Below are the code and all the weights of a small trained network. Each question names an input and a target symbol and asks about switching units off, where a switched-off unit gives its printed mean instead of its output.

import numpy as np


def w(rows, s, z=0):
    codes = np.array(rows[::2]) - 128.0
    scale = np.full(codes.shape[1], s)
    scale[-1] = z or s
    return codes * scale


def norm(h):
    return h / np.sqrt((h * h).mean(-1, keepdims=True) + 1e-5)


def f(y):
    return np.maximum(y, 0)


def softmax(a):
    e = np.exp(a - a.max(-1, keepdims=True))
    return e / e.sum(-1, keepdims=True)


def log_softmax(a):
    a = a - a.max(-1, keepdims=True)
    return a - np.log(np.exp(a).sum(-1, keepdims=True))


def net(x, mask):
    ids = ['ΔΘΠΨαγεζηλμξστφω'.index(c) for c in x.split()]
    T = len(ids)
    res = E[ids] + P[:T]
    u = 0
    for l in range(2):
        r = norm(res)
        for j in range(2):
            rows = slice(4 * j, 4 * j + 4)
            q, k, v = (r @ M[l][rows].T for M in (Q, K, V))
            z = softmax(np.where(np.tri(T) > 0, q @ k.T / 4**0.5, -1e9)) @ v
            o = O[l][rows]
            res = res + np.where(mask[u + j], z, o[:, -1]) @ o[:, :-1]
        u += 2
        y = f(norm(res) @ A[l][:, :-1].T + A[l][:, -1])
        res = res + np.where(mask[u : u + 4], y, B[l][:, -1]) @ B[l][:, :-1]
        u += 4
    return log_softmax(norm(res)[-1] @ U[:, :-1].T + U[:, -1])


Q, K, V, O, A, B = {}, {}, {}, {}, {}, {}
E = w([
[138,140,132,111,112,134],'Δ',
[123,117,140,190,168,101],'Θ',
[134,175,116,173,131,156],'Π',
[127,174,129,138,101,96],'Ψ',
[105,136,153,93,113,120],'α',
[3,118,100,136,182,102],'γ',
[154,136,121,112,152,108],'ε',
[110,121,196,164,125,161],'ζ',
[112,96,121,102,143,119],'η',
[124,107,133,87,143,74],'λ',
[125,146,176,103,113,133],'μ',
[131,124,131,143,178,127],'ξ',
[122,119,111,148,81,111],'σ',
[141,107,142,157,144,113],'τ',
[157,136,132,177,136,134],'φ',
[135,113,144,167,150,130],'ω',
],0.035)
P = w([
[48,7,62,168,52,158],'0',
[153,153,140,103,162,148],'1',
[54,209,223,110,195,80],'2',
[146,154,143,117,154,150],'3',
[60,207,195,119,185,86],'4',
[144,149,146,113,152,151],'5',
[55,195,195,127,177,72],'6',
[146,149,148,111,151,153],'7',
[44,212,129,165,130,52],'8',
[141,141,146,110,148,154],'9',
[48,179,165,134,154,53],'10',
[137,143,146,108,143,153],'11',
[53,182,188,146,157,47],'12',
],0.015)
Q[0] = w([
[184,60,131,36,117,253],'L0H1',
[159,141,79,83,114,86],'L0H1',
[30,189,72,150,146,121],'L0H1',
[176,108,98,148,149,124],'L0H1',
[191,132,168,127,82,173],'L0H2',
[183,179,31,107,151,152],'L0H2',
[128,158,165,91,85,23],'L0H2',
[175,71,155,102,169,114],'L0H2',
],0.031)
K[0] = w([
[130,252,212,73,179,126],'L0H1',
[157,133,100,80,103,71],'L0H1',
[76,99,22,111,83,181],'L0H1',
[192,146,115,123,184,115],'L0H1',
[203,83,136,133,95,162],'L0H2',
[142,180,33,104,143,138],'L0H2',
[120,168,165,54,64,44],'L0H2',
[158,91,129,106,182,104],'L0H2',
],0.032)
V[0] = w([
[51,184,177,135,120,147],'L0H1',
[127,139,187,133,95,60],'L0H1',
[94,41,74,174,69,82],'L0H1',
[133,140,156,129,132,13],'L0H1',
[213,182,150,123,69,223],'L0H2',
[176,140,77,117,93,159],'L0H2',
[92,134,82,84,67,136],'L0H2',
[15,146,96,124,242,255],'L0H2',
],0.014)
O[0] = w([
[48,131,163,154,94,133,150],'L0H1',
[105,125,122,151,103,201,129],'L0H1',
[120,106,127,245,207,132,247],'L0H1',
[134,120,117,104,144,241,104],'L0H1',
[219,102,165,178,73,98,74],'L0H2',
[148,84,162,145,118,98,45],'L0H2',
[128,107,168,62,120,77,102],'L0H2',
[75,175,11,149,36,29,167],'L0H2',
],0.012,0.013)
A[0] = w([
[92,152,168,5,102,128,165],'L0N1',
[107,126,194,80,47,136,166],'L0N2',
[155,186,103,152,67,121,1],'L0N3',
[231,174,212,148,107,124,41],'L0N4',
],0.026,0.0028)
B[0] = w([
[150,113,217,211,84,178,254],'L0N1',
[122,138,159,200,102,4,231],'L0N2',
[152,100,180,51,162,184,195],'L0N3',
[138,187,17,54,139,85,217],'L0N4',
],0.021,0.0092)
Q[1] = w([
[179,128,190,86,64,131],'L1H1',
[131,111,145,114,153,74],'L1H1',
[72,195,101,194,136,76],'L1H1',
[122,169,148,180,159,175],'L1H1',
[145,165,114,99,1,105],'L1H2',
[226,88,93,119,66,198],'L1H2',
[97,128,143,224,120,127],'L1H2',
[166,123,104,152,168,70],'L1H2',
],0.034)
K[1] = w([
[130,239,207,127,87,133],'L1H1',
[144,118,139,131,150,68],'L1H1',
[96,33,102,186,82,69],'L1H1',
[136,75,159,151,124,177],'L1H1',
[123,254,177,119,66,83],'L1H2',
[201,213,135,145,155,223],'L1H2',
[120,78,145,233,95,143],'L1H2',
[163,98,51,148,140,50],'L1H2',
],0.031)
V[1] = w([
[122,63,201,96,136,119],'L1H1',
[152,13,127,111,52,167],'L1H1',
[161,169,176,102,163,104],'L1H1',
[90,73,159,120,131,125],'L1H1',
[60,143,81,110,3,172],'L1H2',
[102,181,198,191,127,194],'L1H2',
[175,61,94,196,39,87],'L1H2',
[91,68,210,56,147,39],'L1H2',
],0.034)
O[1] = w([
[78,46,97,155,105,115,167],'L1H1',
[100,96,144,221,48,58,66],'L1H1',
[138,106,85,149,189,194,45],'L1H1',
[88,81,129,108,92,90,237],'L1H1',
[121,253,111,41,49,112,11],'L1H2',
[83,83,148,62,111,229,193],'L1H2',
[223,123,42,135,46,136,233],'L1H2',
[71,169,46,219,216,154,180],'L1H2',
],0.026,0.012)
A[1] = w([
[139,21,208,107,210,7,107],'L1N1',
[226,89,55,2,125,87,115],'L1N2',
[146,34,128,142,192,215,47],'L1N3',
[163,121,47,194,56,186,1],'L1N4',
],0.031,0.0028)
B[1] = w([
[184,175,215,169,24,44,251],'L1N1',
[64,4,55,161,189,139,204],'L1N2',
[115,210,57,49,161,241,230],'L1N3',
[133,210,222,55,106,145,237],'L1N4',
],0.029,0.022)
U = w([
[137,115,61,203,127,151,254],'Δ',
[143,56,199,46,164,88,113],'Θ',
[209,156,18,135,76,89,63],'Π',
[68,62,141,138,147,215,103],'Ψ',
[42,113,80,150,121,75,254],'α',
[95,201,142,36,156,60,34],'γ',
[191,134,168,194,204,177,107],'ε',
[85,91,71,61,43,75,97],'ζ',
[148,145,147,166,127,28,172],'η',
[62,146,241,155,182,114,23],'λ',
[112,212,62,134,134,207,41],'μ',
[164,96,79,74,187,87,202],'ξ',
[119,92,138,211,64,146,169],'σ',
[216,190,168,115,122,134,71],'τ',
[223,73,83,101,111,192,100],'φ',
[155,4,92,153,102,92,187],'ω',
],0.015,0.0074)

Each question gives the input, a string of symbols that net reads in full, and the target symbol t.
The units are the heads (4 rows each of Q, K, V and O) and the neurons (one row each of A and B). Each row of codes is followed by its name. A weight is (code - 128) times the scale printed after its matrix; where a second scale follows, it is the last column's (O, A, B and U).
mask holds one flag per unit, layer by layer, with each layer's heads first. A switched-off unit (its flag False) gives its mean, the last column of its rows in O or B, instead of its output. The means were averaged over made-up inputs and are rounded, as every weight is.
A unit's drop is (log p(t) with every unit on - log p(t) with that unit switched off) / (log p(t) with every unit on - log p(t) with every unit switched off).
The circuit of an input: a set's keep is (log p(t) with only the set's units on - log p(t) with every unit switched off) / (log p(t) with every unit on - log p(t) with every unit switched off). Starting from all 12 units, units are removed one at a time, each time the one whose removal leaves the highest keep (on an exact tie, the one counted first), for as long as the keep stays at least 0.8.
units of the circuit, in order: the units of the circuit, biggest drop first
top k neurons: the k neurons with the biggest drops, biggest first
k most important neurons of layer l: the k neurons of layer l with the biggest drops, biggest first
heads that matter: for each layer, one digit per head in row order, 1 if its drop is at least 0.15 and else 0, layers parted by /
input λ λ μ ζ Θ ζ ω γ α, target λ: units of the circuit, in order : L1H2; L0H2; L0H1; L1N1
input Π Π Θ Θ Θ λ, target Ψ: units of the circuit, in order : L0H1; L0H2; L0N1; L1H2
input ζ α ω α μ α γ Ψ ξ α ε, target ζ: units of the circuit, in order : L1H2; L1H1
input φ φ α γ α α α η μ μ τ Θ μ, target φ: heads that matter : 11 / 01
input φ Π ε Π Π, target φ: units of the circuit, in order : L1H2; L0H1
input Π α Ψ μ σ, target Π: 2 most important neurons of layer 0 : L0N1; L0N3
input μ μ φ α α ζ α, target μ: units of the circuit, in order : L0H2; L1H2
input τ μ α α, target σ: units of the circuit, in order : L0N1; L0H1
input σ μ λ σ Ψ Ψ λ μ γ μ Θ, target σ: top 4 neurons : L0N2; L1N1; L0N4; L0N1
input α ζ α μ ε α Ψ ζ α Ψ φ, target α: units of the circuit, in order : L1H2; L0H2; L1H1
input ω ε α ω η Ψ α, target ω: units of the circuit, in order : L0H1; L1H2
input ω φ φ ω φ ξ, target γ: units of the circuit, in order : L0H1; L1H2; L0N3
input ζ λ φ Θ Ψ Θ ε Ψ λ α η γ Θ, target ζ: heads that matter : 00 / 01
input Ψ α η Ψ τ α ξ Δ Ψ ε, target φ: 2 most important neurons of layer 1 : L1N2; L1N1
input τ α μ η α φ τ Π ε φ μ, target τ: top neuron : L1N1
input Δ Ψ α Δ η ζ, target μ: top 2 neurons : L0N2; L0N3
input λ φ ε σ ω φ η, target λ: top 3 neurons : L1N1; L0N2; L0N1
input η α η η Δ ζ λ η γ ε, target φ: 3 most important neurons of layer 0 : L0N1; L0N2; L0N4
input Θ Δ ω Θ ξ Π γ μ λ, target Θ: units of the circuit, in order : L1H2; L0H2; L0H1
input ξ ε Θ α Θ ω, target λ: top 3 neurons : L0N3; L0N1; L0N2
input σ α μ τ γ γ Ψ γ ξ α Ψ Π Δ, target σ: 2 most important neurons of layer 0 : L0N2; L0N4
input ξ Π γ γ α Π Ψ Θ σ α α ω η, target ξ: heads that matter : 11 / 10
input η η τ α, target σ: units of the circuit, in order : L0H1; L0N1
